[[  2 -30]
 [-90  42]
 [-56 -42]
 [-71  76]]
:
[[  2 -30]
 [-90  42]]

[[  5 -41  26 -63  33]
 [ 32  -1 -85  32 -48]
 [ 21   6 -67  -1 -58]
 [-29  20 -48 -53 -22]]
:
[[  5 -41]
 [ 32  -1]]

[[-87  78  39 -75]
 [-83  64 -75 -46]
 [-28 -29 -29  78]
 [ 63 -85 -52  87]]
:
[[-87  78]
 [-83  64]]

[[ 12 -86 -32]
 [  2 -29 -11]
 [ -3  29  12]
 [  7 -59 -22]]
:
[[ 12 -86]
 [  2 -29]]

[[-30  12 -28 -37  41]
 [-13  83 -30 -81  19]
 [-22  49 -26 -72  34]
 [-24  86 -60 -72  14]]
:
[[-30  12]
 [-13  83]]

[[-36 -24  16 -56]
 [ 32 -59  36  73]
 [-10  -4 -65  27]
 [ 11  26   7  30]]
:
[[-36 -24]
 [ 32 -59]]

[[-86  39 -80  22  90]
 [-84  87  10 -57  72]]
:
[[-86  39]
 [-84  87]]

[[-39  57  48  -2  40]
 [ 39 -49 -43  47 -31]
 [-49  48  29  10 -78]
 [ 50  78 -35  25 -50]]
:
[[-39  57]
 [ 39 -49]]

[[-26  56 -27]
 [-44  65 -85]
 [-30  60 -72]]
:
[[-26  56]
 [-44  65]]
---
[[ 44  31 -18  -5 -54 -20  42  58 -14 -32  -8 -37  -3  14  19]
 [-31 -26 -44   7 -45 -16  35  53  16  17  64  22  23   2  -8]
 [ -5  31   0   7 -50  -9  44  32 -46 -32  45   7 -23 -24   7]
 [ 22  31  -6   7 -45 -20  34  48 -14 -32  22 -25  -5 -14  -4]
 [  1  31 -14   7 -24 -15  12  42 -12 -32  17   8  -3 -24  -8]]
:
[[  1  22  -5 -31  44]
 [ 31  31  31 -26  31]
 [-14  -6   0 -44 -18]
 [  7   7   7   7  -5]
 [-24 -45 -50 -45 -54]
 [-15 -20  -9 -16 -20]
 [ 12  34  44  35  42]
 [ 42  48  32  53  58]
 [-12 -14 -46  16 -14]
 [-32 -32 -32  17 -32]
 [ 17  22  45  64  -8]
 [  8 -25   7  22 -37]
 [ -3  -5 -23  23  -3]
 [-24 -14 -24   2  14]
 [ -8  -4   7  -8  19]]

[[ 36  21  78  48]
 [ 36 -19 -42 -20]
 [ 36 -12 -25 -28]
 [ 36 -29   6 -36]
 [ 36   6 -12 -21]
 [ 36 -37   1  -7]
 [ 36   2  25 -48]
 [ 36   6   1 -20]
 [ 36 -25 -48 -12]]
:
[[ 36  36  36  36  36  36  36  36  36]
 [-25   6   2 -37   6 -29 -12 -19  21]
 [-48   1  25   1 -12   6 -25 -42  78]
 [-12 -20 -48  -7 -21 -36 -28 -20  48]]

[[ 88   3 -76 -83  57]
 [ 14  12  45  23  -9]
 [-17 -60  14  12 -82]
 [  6   2  -5  -4   4]
 [ -6 -13   3   1 -17]
 [ 14   0 -12 -13   9]
 [ -9  -2   7   7  -6]
 [ 45   2 -38 -40  27]]
:
[[ 45  -9  14  -6   6 -17  14  88]
 [  2  -2   0 -13   2 -60  12   3]
 [-38   7 -12   3  -5  14  45 -76]
 [-40   7 -13   1  -4  12  23 -83]
 [ 27  -6   9 -17   4 -82  -9  57]]

[[ 38 -53 -35   0]
 [ 14 -48  58 -64]
 [ -3  -1  -2   4]
 [ 62 -27 -68  40]
 [  0  -1   1  -1]
 [ -1  -1  -1   0]
 [ -4  26  -8 -28]
 [  0  -1   0  -1]
 [ -2   0   0   1]
 [  4  -4   4   2]
 [ 37 -46 -26  -7]
 [  1  -3  17  -9]]
:
[[  1  37   4  -2   0  -4  -1   0  62  -3  14  38]
 [ -3 -46  -4   0  -1  26  -1  -1 -27  -1 -48 -53]
 [ 17 -26   4   0   0  -8  -1   1 -68  -2  58 -35]
 [ -9  -7   2   1  -1 -28   0  -1  40   4 -64   0]]

[[ 66 -20  15  -5  24 -26 -49]
 [-31   7 -10  -5  24  39  -6]
 [-31  -8 -43  28  19 -26  -6]]
:
[[-31 -31  66]
 [ -8   7 -20]
 [-43 -10  15]
 [ 28  -5  -5]
 [ 19  24  24]
 [-26  39 -26]
 [ -6  -6 -49]]

[[18 12  1  7  3 28]
 [52 33  3  9  5 61]
 [48 17  5  3  5  7]
 [47 42  3  4  5 25]
 [77 29  8  6  6 14]
 [36 21  3  2  4 10]
 [59 49  4  2  6 13]
 [70 31  7  5  5 21]
 [15 45 -1  3  3 11]
 [ 4 36 -2  6  3 29]]
:
[[ 4 15 70 59 36 77 47 48 52 18]
 [36 45 31 49 21 29 42 17 33 12]
 [-2 -1  7  4  3  8  3  5  3  1]
 [ 6  3  5  2  2  6  4  3  9  7]
 [ 3  3  5  6  4  6  5  5  5  3]
 [29 11 21 13 10 14 25  7 61 28]]

[[ -4   2 -27  14   8 -22 -22  17 -11 -19 -43]
 [ 15   1 -29  23   4 -18 -40  40   5 -18 -55]
 [ -9  30 -20   2  33  65  23 -39  -8   8   7]
 [-16  -5  66 -39 -46   6  29 -19   4   3  39]
 [  3   4  53 -23 -40 -15  43 -23  22  34  36]
 [  0   0   0   0   0   0  -1   0   0   0   0]
 [-18  10 -23   1  26  27   2 -18 -21 -14  -5]]
:
[[-18   0   3 -16  -9  15  -4]
 [ 10   0   4  -5  30   1   2]
 [-23   0  53  66 -20 -29 -27]
 [  1   0 -23 -39   2  23  14]
 [ 26   0 -40 -46  33   4   8]
 [ 27   0 -15   6  65 -18 -22]
 [  2  -1  43  29  23 -40 -22]
 [-18   0 -23 -19 -39  40  17]
 [-21   0  22   4  -8   5 -11]
 [-14   0  34   3   8 -18 -19]
 [ -5   0  36  39   7 -55 -43]]

[[ 72   8  77  25]
 [ 57  38 -51 -12]
 [ 73   6  75 -32]]
:
[[ 73  57  72]
 [  6  38   8]
 [ 75 -51  77]
 [-32 -12  25]]

[[-38 -67 -89  15 -10  12   6 -17]
 [-24 -56 -89  18   1  13   2 -17]
 [-14 -47 -89  15  23   3   2 -27]
 [-21 -48 -77  -7  62 -52 -21  -9]
 [-14 -47 -90  16  21   6   3 -26]
 [-21 -48 -74 -11  71 -64 -27  -2]]
:
[[-21 -14 -21 -14 -24 -38]
 [-48 -47 -48 -47 -56 -67]
 [-74 -90 -77 -89 -89 -89]
 [-11  16  -7  15  18  15]
 [ 71  21  62  23   1 -10]
 [-64   6 -52   3  13  12]
 [-27   3 -21   2   2   6]
 [ -2 -26  -9 -27 -17 -17]]
